Below is a small trained network, with its code and all its weights. Each question gives an input and a target symbol and asks what happens when units are switched off, that is, made to give their printed mean instead of their output.

import numpy as np


def w(rows, s, z=0):
    codes = np.array(rows[::2]) - 128.0
    scale = np.full(codes.shape[1], s)
    scale[-1] = z or s
    return codes * scale


def f(y):
    return y / 2 * (1 + np.tanh(0.7978845608 * (y + 0.044715 * y**3)))


def softmax(a):
    e = np.exp(a - a.max(-1, keepdims=True))
    return e / e.sum(-1, keepdims=True)


def log_softmax(a):
    a = a - a.max(-1, keepdims=True)
    return a - np.log(np.exp(a).sum(-1, keepdims=True))


def net(x, mask):
    ids = ['αβγδεζθλμξπστφψω'.index(c) for c in x.split()]
    T = len(ids)
    res = E[ids] + P[:T]
    u = 0
    for l in range(2):
        r = res
        for j in range(2):
            rows = slice(2 * j, 2 * j + 2)
            q, k, v = (r @ M[l][rows].T for M in (Q, K, V))
            z = softmax(np.where(np.tri(T) > 0, q @ k.T / 2**0.5, -1e9)) @ v
            o = O[l][rows]
            res = res + np.where(mask[u + j], z, o[:, -1]) @ o[:, :-1]
        u += 2
        y = f(res @ A[l][:, :-1].T + A[l][:, -1])
        res = res + np.where(mask[u : u + 12], y, B[l][:, -1]) @ B[l][:, :-1]
        u += 12
    return log_softmax(res[-1] @ U[:, :-1].T + U[:, -1])


Q, K, V, O, A, B = {}, {}, {}, {}, {}, {}
E = w([
[138,77,137,75,99,94,122,207,180],'α',
[131,64,149,92,107,120,134,150,162],'β',
[102,184,206,125,129,138,156,99,185],'γ',
[70,115,106,73,54,83,64,141,205],'δ',
[167,70,96,64,147,140,153,154,115],'ε',
[179,106,103,91,49,145,209,196,135],'ζ',
[163,56,206,125,46,95,101,88,122],'θ',
[142,47,185,11,86,154,120,111,118],'λ',
[168,139,156,90,7,231,100,115,129],'μ',
[197,73,166,71,176,181,93,79,141],'ξ',
[222,99,109,198,145,223,182,107,136],'π',
[99,69,147,69,152,215,62,155,139],'σ',
[60,75,133,130,53,169,137,204,133],'τ',
[185,186,108,98,157,207,110,91,221],'φ',
[107,126,71,115,122,201,124,220,146],'ψ',
[96,38,196,92,200,55,67,44,173],'ω',
],0.013)
P = w([
[200,124,134,43,102,81,100,254,156],'0',
[179,135,136,58,116,102,116,206,137],'1',
[155,138,141,85,122,123,129,179,141],'2',
[129,135,133,68,114,148,146,136,143],'3',
[105,131,143,81,114,179,162,108,151],'4',
[79,128,137,91,113,206,174,72,152],'5',
[70,128,140,96,108,219,185,42,154],'6',
[52,132,139,76,102,233,202,22,155],'7',
],0.0062)
Q[0] = w([
[149,41,121,1,23,220,88,142,181],'0.h1',
[48,108,129,161,178,36,142,115,143],'0.h1',
[132,42,168,107,103,225,159,143,171],'0.h2',
[144,81,124,18,6,243,172,150,170],'0.h2',
],0.0083)
K[0] = w([
[107,193,189,148,100,223,159,2,173],'0.h1',
[94,15,161,106,149,27,130,137,87],'0.h1',
[110,181,132,196,132,195,206,72,141],'0.h2',
[145,203,141,140,81,235,168,25,114],'0.h2',
],0.0088)
V[0] = w([
[235,206,47,115,99,228,12,124,198],'0.h1',
[107,235,174,211,173,142,124,49,217],'0.h1',
[56,115,47,113,232,86,127,157,146],'0.h2',
[62,178,254,5,74,86,102,196,139],'0.h2',
],0.0062)
O[0] = w([
[196,171,184,174,84,167,35,118,255,254],'0.h1',
[58,205,120,118,180,113,98,50,179,115],'0.h1',
[150,164,70,105,215,86,51,156,24,43],'0.h2',
[23,178,243,104,209,86,191,172,189,191],'0.h2',
],0.0067,0.007)
A[0] = w([
[199,82,178,146,213,142,151,36,160,149],'0.n1',
[124,83,191,152,128,107,156,115,125,168],'0.n2',
[70,126,104,131,74,108,72,74,114,100],'0.n3',
[167,80,200,115,127,64,109,46,117,140],'0.n4',
[150,245,95,137,72,216,171,180,128,177],'0.n5',
[180,124,156,97,119,104,222,120,139,101],'0.n6',
[77,89,166,53,140,163,101,173,57,147],'0.n7',
[208,107,166,165,172,157,120,81,89,134],'0.n8',
[220,77,77,81,198,152,253,138,170,253],'0.n9',
[137,198,109,131,138,171,182,210,125,141],'0.n10',
[107,154,119,58,158,158,206,195,160,101],'0.n11',
[100,152,117,70,180,63,148,154,160,161],'0.n12',
],0.0066,0.0043)
B[0] = w([
[32,138,80,36,71,136,98,183,125,216],'0.n1',
[87,95,111,71,92,132,165,106,182,194],'0.n2',
[199,25,168,97,171,156,167,203,138,123],'0.n3',
[75,106,44,42,133,114,129,114,193,169],'0.n4',
[44,33,106,123,189,62,65,141,145,249],'0.n5',
[126,55,141,130,132,47,84,59,142,182],'0.n6',
[104,119,202,122,191,179,161,137,169,180],'0.n7',
[127,124,166,50,67,112,189,219,127,143],'0.n8',
[145,65,243,75,102,95,2,94,116,254],'0.n9',
[121,63,109,186,139,101,68,84,233,160],'0.n10',
[104,106,200,173,139,103,144,59,173,219],'0.n11',
[102,169,161,174,86,126,97,177,82,179],'0.n12',
],0.0059,0.0062)
Q[1] = w([
[109,193,87,166,235,164,114,243,98],'1.h1',
[203,220,77,202,201,116,156,48,103],'1.h1',
[158,144,86,231,231,121,141,182,1],'1.h2',
[45,49,216,141,113,125,27,199,176],'1.h2',
],0.0068)
K[1] = w([
[174,186,179,96,145,4,127,143,177],'1.h1',
[253,163,208,128,58,129,150,190,53],'1.h1',
[182,172,149,101,97,33,145,168,132],'1.h2',
[69,40,41,78,209,145,131,102,160],'1.h2',
],0.0054)
V[1] = w([
[77,66,112,166,202,209,150,215,85],'1.h1',
[120,116,109,72,238,86,39,65,157],'1.h1',
[79,118,91,26,48,58,195,167,97],'1.h2',
[80,87,66,228,106,3,101,127,118],'1.h2',
],0.0071)
O[1] = w([
[111,108,165,91,171,236,182,208,110,44],'1.h1',
[185,149,63,100,217,127,176,72,203,254],'1.h1',
[140,134,116,2,89,28,191,193,112,126],'1.h2',
[40,35,43,74,165,139,91,133,130,11],'1.h2',
],0.0084,0.008)
A[1] = w([
[216,122,69,174,43,185,112,134,114,195],'1.n1',
[115,138,178,142,253,77,178,138,117,253],'1.n2',
[171,85,159,198,77,105,133,83,214,41],'1.n3',
[206,225,176,114,65,84,152,115,116,172],'1.n4',
[11,203,120,85,118,127,107,81,140,237],'1.n5',
[78,100,8,86,171,99,175,117,51,131],'1.n6',
[186,148,178,62,99,202,158,57,204,70],'1.n7',
[163,102,135,89,149,168,142,44,96,251],'1.n8',
[117,62,56,120,72,102,133,174,73,167],'1.n9',
[69,236,90,141,94,99,203,131,98,64],'1.n10',
[191,191,4,134,156,134,39,52,150,191],'1.n11',
[96,141,89,11,114,93,40,195,161,182],'1.n12',
],0.0056,0.005)
B[1] = w([
[165,129,157,147,76,205,159,140,139,162],'1.n1',
[187,77,144,186,121,144,187,127,138,173],'1.n2',
[121,169,123,22,111,203,81,117,149,234],'1.n3',
[132,181,169,134,129,72,113,108,129,197],'1.n4',
[129,52,142,217,142,96,89,188,96,187],'1.n5',
[164,181,192,99,110,184,89,128,159,135],'1.n6',
[104,150,110,114,203,143,120,149,105,254],'1.n7',
[165,97,115,255,137,64,97,147,133,171],'1.n8',
[119,81,151,126,128,122,179,81,214,131],'1.n9',
[183,97,188,31,197,115,93,84,85,127],'1.n10',
[136,74,121,160,53,106,226,111,139,198],'1.n11',
[113,176,81,193,51,163,162,168,157,181],'1.n12',
],0.0068,0.016)
U = w([
[150,108,155,152,137,122,136,196,187,221],'α',
[130,105,142,138,149,125,163,120,121,217],'β',
[63,136,144,213,189,54,145,88,80,255],'γ',
[95,186,125,225,119,87,96,253,118,58],'δ',
[213,70,138,185,181,42,36,162,58,145],'ε',
[112,29,104,94,158,67,81,94,130,16],'ζ',
[49,83,117,115,92,68,179,60,85,110],'θ',
[143,97,197,79,162,107,196,56,103,19],'λ',
[6,176,118,32,143,166,68,143,159,33],'μ',
[159,220,103,78,184,107,79,179,100,139],'ξ',
[179,114,80,154,49,149,140,158,55,186],'π',
[158,192,196,131,180,210,159,136,87,48],'σ',
[54,111,164,150,89,179,198,180,92,111],'τ',
[132,177,80,155,159,148,160,59,164,45],'φ',
[102,53,69,151,208,187,103,155,133,152],'ψ',
[152,115,61,80,203,115,233,194,172,86],'ω',
],0.0058,0.0076)

Each question gives the input, a string of symbols that net reads in full, and the target symbol t.
The units are the heads (2 rows each of Q, K, V and O) and the neurons (one row each of A and B). Each row of codes is followed by its name. A weight is (code - 128) times the scale printed after its matrix; where a second scale follows, it is the last column's (O, A, B and U).
mask holds one flag per unit, layer by layer, with each layer's heads first. A switched-off unit (its flag False) gives its mean, the last column of its rows in O or B, instead of its output. The means were averaged over made-up inputs and are rounded, as every weight is.
A unit's drop is (log p(t) with every unit on - log p(t) with that unit switched off) / (log p(t) with every unit on - log p(t) with every unit switched off).
The circuit of an input: a set's keep is (log p(t) with only the set's units on - log p(t) with every unit switched off) / (log p(t) with every unit on - log p(t) with every unit switched off). Starting from the 12 units with the biggest drops (on a tie, the unit counted first), units are removed one at a time, each time the one whose removal leaves the highest keep (on an exact tie, the one counted first), for as long as the keep stays at least 0.8.
units of the circuit, in order: the units of the circuit, biggest drop first
k most important neurons: the k neurons with the biggest drops, biggest first
top k neurons in layer l: the k neurons of layer l with the biggest drops, biggest first
which heads matter: for each layer, one digit per head in row order, 1 if its drop is at least 0.15 and else 0, layers parted by /
input δ μ ε ε, target μ: which heads matter	11 / 00
input ξ ε ζ ω ψ μ ε ξ, target μ: top 2 neurons in layer 0	0.n5, 0.n12
input σ ε π, target π: top 2 neurons in layer 0	0.n5, 0.n1
input α ω τ σ, target ω: which heads matter	10 / 11
input φ ε ω φ, target ω: which heads matter	10 / 11
input ω φ φ π φ λ, target φ: units of the circuit, in order	0.h1, 1.h1, 0.n5
input λ τ β γ λ π ζ, target π: which heads matter	01 / 00
input ε ω ε, target ω: 2 most important neurons	0.n4, 1.n5
input μ ψ δ ξ π π δ λ, target π: units of the circuit, in order	0.h2, 1.h1
input σ ε ε γ ψ δ λ, target γ: which heads matter	11 / 00
input φ π γ ε λ ψ ξ, target ψ: 2 most important neurons	0.n5, 0.n8
input θ ε ζ α γ φ λ ξ, target φ: units of the circuit, in order	0.h1, 1.h1
input ε ε λ ψ ξ ω φ θ, target φ: 3 most important neurons	0.n5, 0.n12, 0.n9
input α π α λ ζ ξ ω ω, target ω: units of the circuit, in order	1.h2, 1.h1, 0.n4, 0.h1
input φ ε δ λ ζ φ, target φ: units of the circuit, in order	0.h1, 1.h1
input ψ μ θ, target μ: which heads matter	01 / 00
input ζ λ ξ φ ε δ, target φ: units of the circuit, in order	0.h1, 1.h1, 0.n5
input θ π φ θ ψ λ, target ψ: which heads matter	00 / 01
input τ γ ε λ ψ, target ψ: which heads matter	00 / 11
input β λ ψ, target ψ: 2 most important neurons	0.n5, 0.n10
input α ε ε γ ε δ ψ ω, target ω: units of the circuit, in order	0.n4, 1.h1, 1.h2, 0.h1
input ε ε ε ξ ζ σ ξ, target σ: 2 most important neurons	0.n5, 0.n8
input ψ ε α τ, target τ: units of the circuit, in order	1.h1, 0.h1
input ψ γ φ σ, target φ: units of the circuit, in order	0.h1, 1.h1, 1.h2
input π θ μ σ μ μ ζ, target μ: top neuron in layer 1	1.n3
input ε β α ε, target ε: which heads matter	11 / 00
input ξ α θ ξ δ, target ξ: which heads matter	00 / 01
input φ ξ μ β γ, target γ: 2 most important neurons	1.n5, 1.n1
input α ε β ω ψ, target ω: units of the circuit, in order	1.h1, 1.h2, 0.h1
